Below are the code and all the weights of a small trained network. Each question names an input and a class and asks about switching units off, where a switched-off unit gives its printed mean instead of its output.

import numpy as np


def w(rows, s, z=0):
    codes = np.array(rows[::2]) - 128.0
    scale = np.full(codes.shape[1], s)
    scale[-1] = z or s
    return codes * scale


def f(y):
    return np.maximum(y, 0)


def log_softmax(a):
    a = a - a.max(-1, keepdims=True)
    return a - np.log(np.exp(a).sum(-1, keepdims=True))


def net(x, mask):
    res = np.array(x, float).reshape(1, 4) / 4 @ E
    y = f(res @ A[0][:, :-1].T + A[0][:, -1])
    res = res + np.where(mask, y, B[0][:, -1]) @ B[0][:, :-1]
    return log_softmax(res[-1] @ U[:, :-1].T + U[:, -1])


A, B = {}, {}
E = w([
[119,134,118,122,128],'x0',
[155,138,145,9,68],'x1',
[66,42,58,102,18],'x2',
[71,211,200,148,90],'x3',
],0.012)
A[0] = w([
[160,95,115,219,81,146],'N1',
[152,111,195,77,185,60],'N2',
[22,111,181,133,85,101],'N3',
[175,214,180,51,122,169],'N4',
[173,255,231,179,221,255],'N5',
[63,244,202,203,165,103],'N6',
],0.0086,0.0053)
B[0] = w([
[93,109,54,168,219,162],'N1',
[153,183,150,99,183,151],'N2',
[61,254,90,76,186,167],'N3',
[219,155,194,96,155,183],'N4',
[208,205,70,142,137,252],'N5',
[179,84,65,163,18,203],'N6',
],0.0097,0.017)
U = w([
[103,143,108,157,172,254],'0',
[164,84,98,105,58,232],'1',
[135,145,180,36,133,198],'2',
[158,158,240,105,70,2],'3',
[71,10,109,154,159,2],'4',
],0.012,0.0059)

Each question gives the input, the list of numbers given to net, and the class t.
The units are the neurons (one row each of A and B). Each row of codes is followed by its name. A weight is (code - 128) times the scale printed after its matrix; where a second scale follows, it is the last column's (A, B and U).
mask holds one flag per neuron, in row order. A switched-off neuron (its flag False) gives its mean, the last column of its row in B, instead of its output. The means were averaged over made-up inputs and are rounded, as every weight is.
A unit's drop is (log p(t) with every unit on - log p(t) with that unit switched off) / (log p(t) with every unit on - log p(t) with every unit switched off).
The circuit of an input: a set's keep is (log p(t) with only the set's units on - log p(t) with every unit switched off) / (log p(t) with every unit on - log p(t) with every unit switched off). Starting from all 6 units, units are removed one at a time, each time the one whose removal leaves the highest keep (on an exact tie, the one counted first), for as long as the keep stays at least 0.8.
circuit, biggest first: the units of the circuit, biggest drop first
most important unit: the unit with the biggest drop
k most important neurons: the k neurons with the biggest drops, biggest first
drop of u: that unit's drop, to one decimal
input [6,7,-8,1], class 3: circuit, biggest first : [N4 N3]
input [-5,4,5,7], class 2: circuit, biggest first : [N3]
input [3,7,8,1], class 2: 3 most important neurons : [N6 N3 N5]
input [5,-2,4,1], class 0: 2 most important neurons : [N6 N3]
input [-5,3,-2,1], class 3: circuit, biggest first : [N1 N4]
input [4,-2,-3,2], class 1: circuit, biggest first : [N6 N3]
input [2,-1,7,6], class 0: 2 most important neurons : [N3 N4]
input [5,3,-7,2], class 3: circuit, biggest first : [N4 N6]
input [-2,-1,4,1], class 0: 2 most important neurons : [N6 N3]
input [-6,-3,0,5], class 1: 2 most important neurons : [N6 N2]
input [-5,0,5,-6], class 4: 2 most important neurons : [N5 N6]
input [3,2,4,8], class 2: 2 most important neurons : [N3 N5]
input [-5,1,7,5], class 2: 2 most important neurons : [N3 N6]
input [-5,-8,4,-8], class 4: most important neuron : [N5]
input [8,1,0,-1], class 2: 3 most important neurons : [N6 N5 N1]
input [-4,3,6,4], class 2: 2 most important neurons : [N6 N3]
input [5,0,-1,4], class 1: 2 most important neurons : [N6 N2]
input [3,-1,-3,2], class 1: 2 most important neurons : [N6 N3]
input [-7,0,3,3], class 0: 3 most important neurons : [N6 N4 N3]
input [5,6,3,2], class 2: most important unit : N6
input [-2,5,3,5], class 2: 2 most important neurons : [N3 N6]
input [5,3,6,8], class 2: drop of N3 : 0.4
input [6,0,4,1], class 0: drop of N3 : 0.2
input [7,-6,5,-5], class 4: drop of N1 : 0.0
input [2,-4,-1,4], class 1: drop of N6 : 1.0
